Small tables with named rows and columns. After each table, cells are looked up by row and column.

sovumo.csv
,pomor,gukupa,keliga,sipi,tun,fedo,nagid
lifi,37.94,37.66,69.96,26.51,25.05,3.70,31.13
zap,53.37,33.75,39.14,19.35,2.25,42.32,30.87
gomavo,62.22,87.81,48.10,38.12,13.66,22.47,5.73
rapa,61.10,93.33,47.13,42.77,20.18,31.59,5.27
bap,49.52,69.02,64.91,32.81,15.39,12.01,15.40
teb,42.74,66.88,26.43,12.35,21.22,7.64,28.61
lun,59.27,52.75,43.10,21.93,3.63,39.85,23.19

gomavo, keliga: 48.10
lun, tun: 3.63
lun, fedo: 39.85
teb, fedo: 7.64
gomavo, gukupa: 87.81
rapa, fedo: 31.59
rapa, keliga: 47.13
rapa, sipi: 42.77
gomavo, sipi: 38.12
teb, keliga: 26.43
teb, nagid: 28.61
bap, tun: 15.39
gomavo, tun: 13.66
zap, tun: 2.25
gomavo, nagid: 5.73
lifi, keliga: 69.96

ziti:
	satulig	novin	zezedu	fekure	daz
sugu	99	111	77	130	108
tasuv	83	82	142	115	113
sanu	73	125	104	161	135
nobifo	63	99	130	148	124
bef	205	140	74	40	87
duv	115	124	129	117	126
torize	97	111	99	120	108
lotur	69	102	105	142	113
dep	114	116	116	95	111
ful	129	103	98	95	97

What is the daz of ful in ziti?
97
What is the novin of duv in ziti?
124
What is the satulig of sanu in ziti?
73
What is the daz of lotur in ziti?
113
What is the satulig of tasuv in ziti?
83
What is the daz of bef in ziti?
87
What is the daz of tasuv in ziti?
113
Which row has the largest zezedu? tasuv

zas:
,tiraz,kat,rus,dupu,mefegim,zurugos,sal,kupeva,lin
piz,126,146,141,156,151,118,144,129,144
razo,173,94,118,121,146,151,132,155,148
bunemeb,118,154,130,126,175,146,144,164,152
degev,199,85,121,49,68,199,105,151,113
maz,132,147,152,147,46,124,114,87,90
fuguf,116,144,136,184,186,101,154,134,160

lin of fuguf is 160
mefegim of razo is 146
kat of maz is 147
sal of degev is 105
tiraz of fuguf is 116
tiraz of degev is 199
sal of maz is 114
sal of fuguf is 154
kupeva of razo is 155
mefegim of piz is 151
kupeva of bunemeb is 164
rus of fuguf is 136
kupeva of maz is 87
sal of razo is 132
zurugos of bunemeb is 146
kupeva of piz is 129
lin of bunemeb is 152
kat of razo is 94

Table rim
|  | ful | durumot | mumav | fumut | zak |
|---|---|---|---|---|---|
| dud | 45.978 | 44.739 | 61.391 | 67.394 | 29.601 |
| zusa | 64.903 | 22.882 | 41.168 | 28.013 | 21.841 |
| lovolis | 48.914 | 39.275 | 61.780 | 72.531 | 33.326 |
| lopi | 55.440 | 47.926 | 67.224 | 80.236 | 29.291 |
| des | 53.809 | 50.658 | 58.279 | 58.833 | 19.357 |
| fesu | 64.250 | 44.739 | 57.502 | 52.840 | 27.118 |
| ser | 48.588 | 49.292 | 55.168 | 47.703 | 25.876 |
| pufi | 48.588 | 48.837 | 48.168 | 30.581 | 11.287 |
| vef | 49.893 | 48.381 | 58.279 | 59.689 | 22.151 |
| lov | 52.504 | 30.623 | 47.390 | 39.998 | 25.255 |

dud, zak -> 29.601
dud, fumut -> 67.394
vef, zak -> 22.151
lopi, fumut -> 80.236
lovolis, ful -> 48.914
zusa, mumav -> 41.168
lov, fumut -> 39.998
dud, durumot -> 44.739
vef, durumot -> 48.381
lopi, ful -> 55.440
des, zak -> 19.357
fesu, ful -> 64.250
des, ful -> 53.809
ser, ful -> 48.588
des, durumot -> 50.658
zusa, fumut -> 28.013

bab
|  | temifoz | zad |
|---|---|---|
| paduki | 98 | 121 |
| feto | 8 | 158 |
| nupu | 192 | 127 |
| kem | 12 | 149 |
| puf | 248 | 114 |
| fas | 125 | 180 |
| zalilam | 71 | 133 |
| vap | 64 | 145 |
| voga | 70 | 132 |

paduki, temifoz -> 98
fas, zad -> 180
vap, temifoz -> 64
voga, zad -> 132
zalilam, temifoz -> 71
zalilam, zad -> 133
feto, zad -> 158
voga, temifoz -> 70
feto, temifoz -> 8
kem, temifoz -> 12
puf, temifoz -> 248
kem, zad -> 149
nupu, zad -> 127
fas, temifoz -> 125
vap, zad -> 145
nupu, temifoz -> 192

zav:
,napana,nol,zefi
somemi,-2,61,7
lasep,11,-34,17
giz,69,14,8
ved,23,-66,13
sapurig,40,-16,9
rusa,-61,69,4
tob,12,-8,6
ribo,-21,11,11
tamusi,28,-13,5
dopufa,11,14,27
kepot,-4,63,8

nol of somemi is 61
napana of ved is 23
nol of kepot is 63
nol of giz is 14
napana of giz is 69
zefi of giz is 8
zefi of ved is 13
nol of tob is -8
zefi of ribo is 11
napana of tamusi is 28
napana of kepot is -4
zefi of rusa is 4
zefi of kepot is 8
napana of lasep is 11
napana of tob is 12
napana of dopufa is 11
nol of dopufa is 14
Row with the largest nol: rusa

fon =
,latibo,daz,foninug,dazaduv,pitupot,pap,kamuk
zed,13,-26,73,-27,62,28,46
zus,11,35,1,-3,18,9,66
zekem,11,4,19,19,17,-31,-7
vivorev,-14,80,-1,20,26,2,79
zan,-18,2,24,52,-7,36,36
zol,55,34,7,39,42,-15,5
bavope,-6,17,8,61,49,61,3
nak,-8,38,91,59,-93,-84,67

vivorev, pap -> 2
nak, foninug -> 91
zekem, dazaduv -> 19
zus, latibo -> 11
zed, pitupot -> 62
bavope, foninug -> 8
bavope, latibo -> -6
nak, pap -> -84
zus, foninug -> 1

zorelub:
         nusafik  makevat    kom
dipiga     -0.43     0.39   0.30
bas         0.30    -0.78  -0.46
nenuro      0.20    -0.11   0.10
mon        -0.55     0.31   0.01
felug       0.96    -0.77  -0.05
lep         0.70    -0.35   0.16
vusu       -0.50    -0.05  -0.29
masorab    -0.42     0.53   0.33
gor        -0.49     0.64   0.65
paneb       0.30    -0.65  -0.45
vor        -0.94    -0.02  -0.52
sil         0.93    -0.88  -0.07

nenuro, nusafik => 0.20
bas, nusafik => 0.30
sil, kom => -0.07
bas, makevat => -0.78
vusu, makevat => -0.05
dipiga, makevat => 0.39
mon, nusafik => -0.55
paneb, kom => -0.45
masorab, makevat => 0.53
vusu, kom => -0.29

zasosar =
,migotav,nipagar,gimober,guz,maf,gefe,sokibaf
pesokeb,20,79,219,74,225,176,165
suz,20,116,161,92,167,165,112
pef,153,207,44,143,22,135,86

pef, sokibaf -> 86
suz, guz -> 92
pesokeb, migotav -> 20
pesokeb, nipagar -> 79
pef, gefe -> 135
suz, gefe -> 165
Which row has the largest sokibaf? pesokeb

vimi =
|  | dis | vuv | dob | big | lozilo | pom | pir | vosidas | rez | rula |
|---|---|---|---|---|---|---|---|---|---|---|
| dadi | 29 | 108 | 136 | 81 | 132 | 40 | 145 | 112 | 147 | 117 |
| geret | 70 | 139 | 136 | 162 | 129 | 83 | 132 | 136 | 128 | 127 |
| lebo | 179 | 139 | 137 | 122 | 113 | 168 | 114 | 199 | 115 | 133 |
| genu | 184 | 137 | 117 | 148 | 165 | 181 | 169 | 156 | 161 | 137 |
| geb | 138 | 129 | 136 | 124 | 128 | 135 | 131 | 168 | 136 | 123 |
| tagego | 68 | 141 | 125 | 161 | 139 | 83 | 128 | 39 | 125 | 143 |
| vadaki | 237 | 137 | 129 | 130 | 121 | 224 | 116 | 138 | 125 | 140 |
| vudobob | 77 | 122 | 137 | 103 | 118 | 81 | 131 | 127 | 135 | 123 |
| beva | 80 | 112 | 138 | 121 | 127 | 92 | 142 | 160 | 142 | 118 |
| pilifi | 151 | 134 | 135 | 67 | 127 | 145 | 145 | 142 | 158 | 121 |
| mebev | 95 | 132 | 143 | 178 | 119 | 91 | 110 | 106 | 100 | 145 |

geret, pom => 83
geb, dob => 136
tagego, rula => 143
geret, big => 162
vudobob, rula => 123
tagego, pom => 83
genu, dob => 117
genu, vosidas => 156
dadi, dis => 29
geret, pir => 132
pilifi, vosidas => 142
vudobob, lozilo => 118
tagego, vosidas => 39
pilifi, big => 67
vudobob, vuv => 122
vudobob, vosidas => 127
geb, big => 124
geret, rula => 127
vudobob, pom => 81
beva, dis => 80

